Below is a small trained network, with its code and all its weights. Each question gives an input and a class and asks what happens when units are switched off, that is, made to give their printed mean instead of their output.

import numpy as np


def w(rows, s, z=0):
    codes = np.array(rows[::2]) - 128.0
    scale = np.full(codes.shape[1], s)
    scale[-1] = z or s
    return codes * scale


def f(y):
    return y / 2 * (1 + np.tanh(0.7978845608 * (y + 0.044715 * y**3)))


def log_softmax(a):
    a = a - a.max(-1, keepdims=True)
    return a - np.log(np.exp(a).sum(-1, keepdims=True))


def net(x, mask):
    res = np.array(x, float).reshape(1, 7) / 4 @ E
    y = f(res @ A[0][:, :-1].T + A[0][:, -1])
    res = res + np.where(mask, y, B[0][:, -1]) @ B[0][:, :-1]
    return log_softmax(res[-1] @ U[:, :-1].T + U[:, -1])


A, B = {}, {}
E = w([
[129,126,128,131,107,72,93,116,117,161,169],'x0',
[192,84,164,83,118,152,126,85,72,122,114],'x1',
[201,87,112,94,62,167,156,107,96,161,102],'x2',
[137,50,248,59,141,85,164,185,84,57,90],'x3',
[161,124,160,167,172,144,173,201,162,179,85],'x4',
[136,154,95,99,107,165,189,166,166,183,77],'x5',
[111,126,62,175,142,144,154,154,149,170,108],'x6',
],0.014)
A[0] = w([
[69,120,152,147,133,78,98,94,98,98,140,2],'N1',
[110,105,218,136,162,68,119,116,90,82,177,180],'N2',
[177,101,138,112,116,149,143,246,99,106,73,37],'N3',
[135,73,217,120,135,139,176,178,102,99,121,174],'N4',
[137,158,77,109,99,156,104,75,103,163,118,170],'N5',
[143,111,159,123,147,127,145,122,142,141,60,127],'N6',
[133,127,113,103,118,163,163,84,176,130,132,125],'N7',
[62,185,65,167,144,154,136,142,216,178,138,168],'N8',
],0.011,0.0031)
B[0] = w([
[114,168,57,107,95,137,2,179,157,101,109,184],'N1',
[51,137,180,85,119,84,119,67,100,56,131,231],'N2',
[165,132,145,80,89,114,206,166,197,146,151,207],'N3',
[203,58,194,28,180,96,190,136,166,94,75,234],'N4',
[163,167,40,174,90,223,164,66,93,129,168,195],'N5',
[167,146,123,176,178,146,120,98,128,153,37,170],'N6',
[148,155,110,135,102,177,149,171,111,160,171,158],'N7',
[136,159,90,255,251,76,140,228,155,181,170,252],'N8',
],0.0085,0.019)
U = w([
[175,68,181,52,150,118,201,145,135,136,23,6],'0',
[75,108,179,97,112,86,1,108,81,36,149,199],'1',
[90,189,39,246,199,87,134,217,190,207,131,172],'2',
[197,156,54,144,17,240,135,82,93,209,141,118],'3',
],0.0081,0.0022)

Each question gives the input, the list of numbers given to net, and the class t.
The units are the neurons (one row each of A and B). Each row of codes is followed by its name. A weight is (code - 128) times the scale printed after its matrix; where a second scale follows, it is the last column's (A, B and U).
mask holds one flag per neuron, in row order. A switched-off neuron (its flag False) gives its mean, the last column of its row in B, instead of its output. The means were averaged over made-up inputs and are rounded, as every weight is.
A unit's drop is (log p(t) with every unit on - log p(t) with that unit switched off) / (log p(t) with every unit on - log p(t) with every unit switched off).
The circuit of an input: a set's keep is (log p(t) with only the set's units on - log p(t) with every unit switched off) / (log p(t) with every unit on - log p(t) with every unit switched off). Starting from all 8 units, units are removed one at a time, each time the one whose removal leaves the highest keep (on an exact tie, the one counted first), for as long as the keep stays at least 0.8.
circuit, biggest first: the units of the circuit, biggest drop first
unit that matters most: the unit with the biggest drop
k most important neurons: the k neurons with the biggest drops, biggest first
drop of u: that unit's drop, to one decimal
input [3,2,3,-1,-4,-1,-2], class 3: unit that matters most : N5
input [6,8,-4,-1,2,2,-2], class 1: circuit, biggest first : N8, N3
input [-1,-2,-3,2,7,-3,3], class 0: 3 most important neurons : N4, N1, N5
input [-4,-4,4,-2,-4,-2,0], class 3: 2 most important neurons : N8, N5
input [0,7,-3,-6,-4,4,2], class 3: 2 most important neurons : N5, N7
input [-6,5,1,-1,2,-1,6], class 3: 4 most important neurons : N8, N4, N2, N7
input [2,3,-2,-1,0,0,-3], class 1: drop of N8 : 0.4
input [-6,-2,4,1,-7,-1,7], class 3: drop of N8 : 0.4
input [-4,-2,-3,2,3,-3,-3], class 0: drop of N4 : 1.2
input [7,-7,-8,0,0,-3,-6], class 1: drop of N2 : 1.0
input [8,3,4,0,4,-1,3], class 3: 2 most important neurons : N8, N4
